Below are the code and all the weights of a small trained network. Each question names an input and a target symbol and asks about switching units off, where a switched-off unit gives its printed mean instead of its output.

import numpy as np


def w(rows, s, z=0):
    codes = np.array(rows[::2]) - 128.0
    scale = np.full(codes.shape[1], s)
    scale[-1] = z or s
    return codes * scale


def f(y):
    return np.maximum(y, 0)


def softmax(a):
    e = np.exp(a - a.max(-1, keepdims=True))
    return e / e.sum(-1, keepdims=True)


def log_softmax(a):
    a = a - a.max(-1, keepdims=True)
    return a - np.log(np.exp(a).sum(-1, keepdims=True))


def net(x, mask):
    ids = ['ΓΘΠΣδεζλμξτφψ'.index(c) for c in x.split()]
    T = len(ids)
    res = E[ids] + P[:T]
    r = res
    for j in range(3):
        rows = slice(3 * j, 3 * j + 3)
        q, k, v = (r @ M[0][rows].T for M in (Q, K, V))
        z = softmax(np.where(np.tri(T) > 0, q @ k.T / 3**0.5, -1e9)) @ v
        o = O[0][rows]
        res = res + np.where(mask[j], z, o[:, -1]) @ o[:, :-1]
    y = f(res @ A[0][:, :-1].T + A[0][:, -1])
    res = res + np.where(mask[3:19], y, B[0][:, -1]) @ B[0][:, :-1]
    return log_softmax(res[-1] @ U[:, :-1].T + U[:, -1])


Q, K, V, O, A, B = {}, {}, {}, {}, {}, {}
E = w([
[176,226,36],'Γ',
[128,121,124],'Θ',
[124,116,217],'Π',
[118,129,250],'Σ',
[135,135,142],'δ',
[126,117,86],'ε',
[117,97,157],'ζ',
[154,167,61],'λ',
[114,104,224],'μ',
[150,155,86],'ξ',
[139,157,220],'τ',
[172,202,199],'φ',
[107,83,215],'ψ',
],0.017)
P = w([
[8,221,179],'0',
[251,141,129],'1',
[91,84,157],'2',
[235,115,133],'3',
[86,81,145],'4',
[229,105,136],'5',
[80,80,140],'6',
[233,113,140],'7',
],0.015)
Q[0] = w([
[207,140,108],'h1',
[150,94,130],'h1',
[63,174,107],'h1',
[210,63,131],'h2',
[32,171,143],'h2',
[90,97,97],'h2',
[104,141,179],'h3',
[170,135,94],'h3',
[120,104,5],'h3',
],0.02)
K[0] = w([
[104,225,108],'h1',
[5,132,171],'h1',
[214,65,50],'h1',
[88,169,183],'h2',
[199,21,106],'h2',
[106,104,83],'h2',
[86,235,138],'h3',
[156,81,127],'h3',
[203,124,130],'h3',
],0.015)
V[0] = w([
[31,17,171],'h1',
[83,143,86],'h1',
[161,152,88],'h1',
[222,203,184],'h2',
[90,70,63],'h2',
[122,90,249],'h2',
[166,140,133],'h3',
[155,104,119],'h3',
[135,94,134],'h3',
],0.014)
O[0] = w([
[94,70,99,235],'h1',
[185,98,120,140],'h1',
[181,193,147,39],'h1',
[36,247,125,178],'h2',
[158,104,162,23],'h2',
[95,86,113,255],'h2',
[119,110,179,120],'h3',
[121,129,167,71],'h3',
[139,143,176,93],'h3',
],0.012,0.011)
A[0] = w([
[168,170,85,117],'n1',
[227,103,201,5],'n2',
[181,60,36,113],'n3',
[154,64,110,152],'n4',
[128,154,85,104],'n5',
[141,164,98,197],'n6',
[103,147,228,92],'n7',
[77,161,129,88],'n8',
[225,127,150,115],'n9',
[71,96,169,78],'n10',
[57,142,94,91],'n11',
[75,97,253,135],'n12',
[123,165,122,129],'n13',
[68,110,230,63],'n14',
[253,78,125,82],'n15',
[214,64,58,78],'n16',
],0.012,0.014)
B[0] = w([
[94,116,173,146],'n1',
[144,212,26,148],'n2',
[111,204,115,233],'n3',
[101,173,94,219],'n4',
[175,119,160,145],'n5',
[89,59,135,171],'n6',
[132,62,68,138],'n7',
[184,147,158,186],'n8',
[146,60,41,162],'n9',
[227,177,126,200],'n10',
[161,64,176,253],'n11',
[150,195,103,168],'n12',
[76,83,113,151],'n13',
[254,158,113,156],'n14',
[142,79,210,179],'n15',
[144,177,222,193],'n16',
],0.0093,0.018)
U = w([
[103,199,161,106],'Γ',
[107,74,83,148],'Θ',
[157,62,124,123],'Π',
[190,176,123,32],'Σ',
[100,5,148,68],'δ',
[135,228,58,165],'ε',
[102,112,61,185],'ζ',
[98,144,96,214],'λ',
[175,61,102,38],'μ',
[115,144,115,254],'ξ',
[137,109,171,210],'τ',
[78,93,185,60],'φ',
[165,135,34,112],'ψ',
],0.014,0.0066)

Each question gives the input, a string of symbols that net reads in full, and the target symbol t.
The units are the heads (3 rows each of Q, K, V and O) and the neurons (one row each of A and B). Each row of codes is followed by its name. A weight is (code - 128) times the scale printed after its matrix; where a second scale follows, it is the last column's (O, A, B and U).
mask holds one flag per unit, heads first, then neurons. A switched-off unit (its flag False) gives its mean, the last column of its rows in O or B, instead of its output. The means were averaged over made-up inputs and are rounded, as every weight is.
A unit's drop is (log p(t) with every unit on - log p(t) with that unit switched off) / (log p(t) with every unit on - log p(t) with every unit switched off).
The circuit of an input: a set's keep is (log p(t) with only the set's units on - log p(t) with every unit switched off) / (log p(t) with every unit on - log p(t) with every unit switched off). Starting from the 12 units with the biggest drops (on a tie, the unit counted first), units are removed one at a time, each time the one whose removal leaves the highest keep (on an exact tie, the one counted first), for as long as the keep stays at least 0.8.
circuit, biggest first: the units of the circuit, biggest drop first
unit that matters most: the unit with the biggest drop
top k neurons: the k neurons with the biggest drops, biggest first
which heads matter: for each layer, one digit per head in row order, 1 if its drop is at least 0.15 and else 0, layers parted by /
input Γ τ λ Θ ψ τ Γ Σ, target ψ: unit that matters most -> h1
input τ Θ ψ ξ ε, target ε: which heads matter -> 011
input ζ Γ λ ψ ζ ψ ζ ζ, target Γ: which heads matter -> 010
input λ τ τ μ Γ ψ, target μ: which heads matter -> 110
input ε ζ Π ζ μ τ Θ ε, target Σ: which heads matter -> 110
input τ τ Σ τ Θ Θ Γ Θ, target δ: which heads matter -> 010
input ε τ μ, target μ: top 3 neurons -> n11, n10, n14
input ε Σ ζ Γ τ ε ζ Σ, target Σ: circuit, biggest first -> h2, n2, h1
input ψ τ ε ξ ξ μ, target ε: which heads matter -> 010
input ξ μ φ, target φ: circuit, biggest first -> n11, h2, n3
input ζ Π τ τ τ λ Σ φ, target Γ: top 3 neurons -> n16, n3, n11
input λ τ ζ τ Π ψ μ, target μ: circuit, biggest first -> n10, n14, h1
input τ ψ δ, target δ: top 2 neurons -> n3, n11
input ε δ λ Γ δ μ ζ ξ, target Σ: circuit, biggest first -> h2, n16
input Θ ψ ψ ψ τ ξ, target τ: which heads matter -> 011
input λ ξ τ φ ζ ζ, target μ: circuit, biggest first -> n9, h1, h2, n3
input τ τ Γ ψ λ ζ μ ψ, target δ: which heads matter -> 011
input ψ Θ Γ φ, target ε: circuit, biggest first -> n11
input φ Σ ζ, target ζ: which heads matter -> 001
input ψ δ τ Σ, target ε: which heads matter -> 010
input Θ Π Θ τ δ ζ Σ ζ, target τ: which heads matter -> 110
input λ ψ μ Θ Σ δ, target μ: top 4 neurons -> n9, n15, n3, n2
input ξ μ ψ, target ψ: circuit, biggest first -> n10, n12, n14, h1
input ψ ε δ Π δ δ μ ε, target ε: unit that matters most -> n3
input Γ δ τ Θ, target ψ: which heads matter -> 111
input ε ε ψ τ, target Σ: top 3 neurons -> n15, n16, n2
input τ τ ε ε, target δ: unit that matters most -> h2
input ξ Θ τ ζ ε φ, target Π: which heads matter -> 110
